Below is a small trained network, with its code and all its weights. Each question gives an input and a target symbol and asks what happens when units are switched off, that is, made to give their printed mean instead of their output.

import numpy as np


def w(rows, s, z=0):
    codes = np.array(rows[::2]) - 128.0
    scale = np.full(codes.shape[1], s)
    scale[-1] = z or s
    return codes * scale


def f(y):
    return y / 2 * (1 + np.tanh(0.7978845608 * (y + 0.044715 * y**3)))


def softmax(a):
    e = np.exp(a - a.max(-1, keepdims=True))
    return e / e.sum(-1, keepdims=True)


def log_softmax(a):
    a = a - a.max(-1, keepdims=True)
    return a - np.log(np.exp(a).sum(-1, keepdims=True))


def net(x, mask):
    ids = ['ΓΨαημτ'.index(c) for c in x.split()]
    T = len(ids)
    res = E[ids] + P[:T]
    r = res
    for j in range(3):
        rows = slice(3 * j, 3 * j + 3)
        q, k, v = (r @ M[0][rows].T for M in (Q, K, V))
        z = softmax(np.where(np.tri(T) > 0, q @ k.T / 3**0.5, -1e9)) @ v
        o = O[0][rows]
        res = res + np.where(mask[j], z, o[:, -1]) @ o[:, :-1]
    y = f(res @ A[0][:, :-1].T + A[0][:, -1])
    res = res + np.where(mask[3:11], y, B[0][:, -1]) @ B[0][:, :-1]
    return log_softmax(res[-1] @ U[:, :-1].T + U[:, -1])


Q, K, V, O, A, B = {}, {}, {}, {}, {}, {}
E = w([
[17,92,142,201],'Γ',
[59,74,221,97],'Ψ',
[162,134,95,152],'α',
[182,86,78,10],'η',
[231,66,175,161],'μ',
[94,148,36,146],'τ',
],0.013)
P = w([
[182,254,210,90],'0',
[36,71,80,208],'1',
[148,120,129,185],'2',
[99,89,113,208],'3',
[107,93,105,194],'4',
[100,74,128,206],'5',
[117,112,59,177],'6',
[89,59,90,189],'7',
[126,98,80,187],'8',
[114,80,98,199],'9',
[110,83,41,175],'10',
[153,104,48,183],'11',
[110,57,74,182],'12',
[117,93,73,182],'13',
],0.007)
Q[0] = w([
[142,184,146,62],'h1',
[131,85,36,246],'h1',
[159,179,71,151],'h1',
[145,39,82,113],'h2',
[90,160,124,53],'h2',
[178,114,134,154],'h2',
[140,112,107,91],'h3',
[163,88,132,151],'h3',
[49,138,109,108],'h3',
],0.012)
K[0] = w([
[126,37,104,160],'h1',
[137,249,187,101],'h1',
[103,131,167,111],'h1',
[139,119,96,98],'h2',
[118,61,127,171],'h2',
[144,158,138,103],'h2',
[99,137,152,157],'h3',
[122,78,155,146],'h3',
[127,198,94,126],'h3',
],0.017)
V[0] = w([
[80,101,248,156],'h1',
[40,127,58,131],'h1',
[218,17,201,95],'h1',
[129,178,94,110],'h2',
[115,213,150,99],'h2',
[98,83,138,183],'h2',
[124,124,193,126],'h3',
[124,110,129,236],'h3',
[88,43,185,161],'h3',
],0.012)
O[0] = w([
[204,38,198,164,119],'h1',
[117,89,53,67,154],'h1',
[143,187,245,143,2],'h1',
[114,124,111,158,149],'h2',
[93,89,81,110,89],'h2',
[194,105,118,104,158],'h2',
[125,118,108,146,70],'h3',
[115,135,179,177,211],'h3',
[34,119,139,132,138],'h3',
],0.012,0.0069)
A[0] = w([
[188,14,155,111,192],'n1',
[130,153,121,64,207],'n2',
[117,249,219,107,2],'n3',
[33,81,124,207,208],'n4',
[171,86,51,203,12],'n5',
[114,230,123,255,219],'n6',
[49,119,57,59,205],'n7',
[186,29,83,44,17],'n8',
],0.0085,0.0039)
B[0] = w([
[79,102,63,139,180],'n1',
[139,111,133,212,145],'n2',
[64,169,154,174,149],'n3',
[201,191,60,101,204],'n4',
[78,138,111,178,191],'n5',
[143,71,196,2,167],'n6',
[162,167,179,157,251],'n7',
[128,116,171,67,181],'n8',
],0.0085,0.019)
U = w([
[15,122,150,60,66],'Γ',
[2,82,147,144,103],'Ψ',
[204,120,170,148,105],'α',
[131,197,142,172,175],'η',
[86,144,177,151,6],'μ',
[205,133,146,36,210],'τ',
],0.0083,0.0023)

Each question gives the input, a string of symbols that net reads in full, and the target symbol t.
The units are the heads (3 rows each of Q, K, V and O) and the neurons (one row each of A and B). Each row of codes is followed by its name. A weight is (code - 128) times the scale printed after its matrix; where a second scale follows, it is the last column's (O, A, B and U).
mask holds one flag per unit, heads first, then neurons. A switched-off unit (its flag False) gives its mean, the last column of its rows in O or B, instead of its output. The means were averaged over made-up inputs and are rounded, as every weight is.
A unit's drop is (log p(t) with every unit on - log p(t) with that unit switched off) / (log p(t) with every unit on - log p(t) with every unit switched off).
The circuit of an input: a set's keep is (log p(t) with only the set's units on - log p(t) with every unit switched off) / (log p(t) with every unit on - log p(t) with every unit switched off). Starting from all 11 units, units are removed one at a time, each time the one whose removal leaves the highest keep (on an exact tie, the one counted first), for as long as the keep stays at least 0.8.
circuit, biggest first: the units of the circuit, biggest drop first
most important unit: the unit with the biggest drop
k most important neurons: the k neurons with the biggest drops, biggest first
which heads matter: for each layer, one digit per head in row order, 1 if its drop is at least 0.15 and else 0, layers parted by /
drop when u is switched off: that unit's drop, to one decimal
input τ η η η, target η: circuit, biggest first : h1; n6
input Γ Γ Γ Ψ η, target Ψ: circuit, biggest first : h3
input τ Γ η, target Γ: which heads matter : 100
input η α Γ, target Γ: which heads matter : 100
input η Γ μ μ τ τ Γ τ τ, target Γ: circuit, biggest first : n6; h1; n3
input η τ μ Γ η α τ τ Γ Ψ η η η, target η: circuit, biggest first : n6; h2
input α τ τ τ τ Ψ η Γ τ Γ α τ α, target τ: circuit, biggest first : n6; h1; n5; n3
input η η α, target Γ: which heads matter : 110
input Γ μ α Γ α, target Ψ: circuit, biggest first : h1; n1; n7
input τ Γ η τ μ Γ τ Ψ τ η η η τ Γ, target η: circuit, biggest first : h1; n7; n4
input τ μ Ψ Γ α Ψ α μ τ Γ τ τ Γ, target η: circuit, biggest first : h1; n4; n7
input η τ η α Γ Ψ α τ Γ τ η τ τ Γ, target Γ: circuit, biggest first : n6; h1
input Γ Ψ Ψ, target Ψ: 3 most important neurons : n1; n7; n6
input η τ μ τ τ Γ τ τ Γ τ τ α τ, target Γ: circuit, biggest first : n6; h1; n7
input Γ μ η, target μ: circuit, biggest first : h1; n3; n4
input Γ Γ τ η τ τ, target Ψ: circuit, biggest first : h1; n1; n7
input α Γ η α τ, target τ: most important neuron : n6
input α Γ α, target τ: 4 most important neurons : n6; n4; n5; n1
input τ η Γ Ψ τ Ψ, target τ: circuit, biggest first : n5; h2
input α Ψ Γ, target τ: circuit, biggest first : h1; n6; n4; n5
input η μ α, target Γ: most important unit : n6
input Γ Γ τ Γ Ψ τ τ τ τ η Ψ α, target Ψ: 3 most important neurons : n1; n7; n5
input η η α η α α μ τ τ Ψ τ η η Ψ, target η: 4 most important neurons : n6; n8; n1; n2
input μ η τ τ Γ η τ τ α α, target μ: 3 most important neurons : n3; n6; n4
input μ τ α η τ Ψ Γ η η τ μ τ Ψ Γ, target μ: drop when n6 is switched off : 0.3
input Γ Γ μ, target Ψ: drop when n7 is switched off : 0.2
input Ψ μ τ Ψ μ τ Ψ τ α τ τ Ψ τ Γ, target α: most important unit : h1
input Γ τ η Ψ τ η τ η α τ, target Ψ: drop when n1 is switched off : 0.4
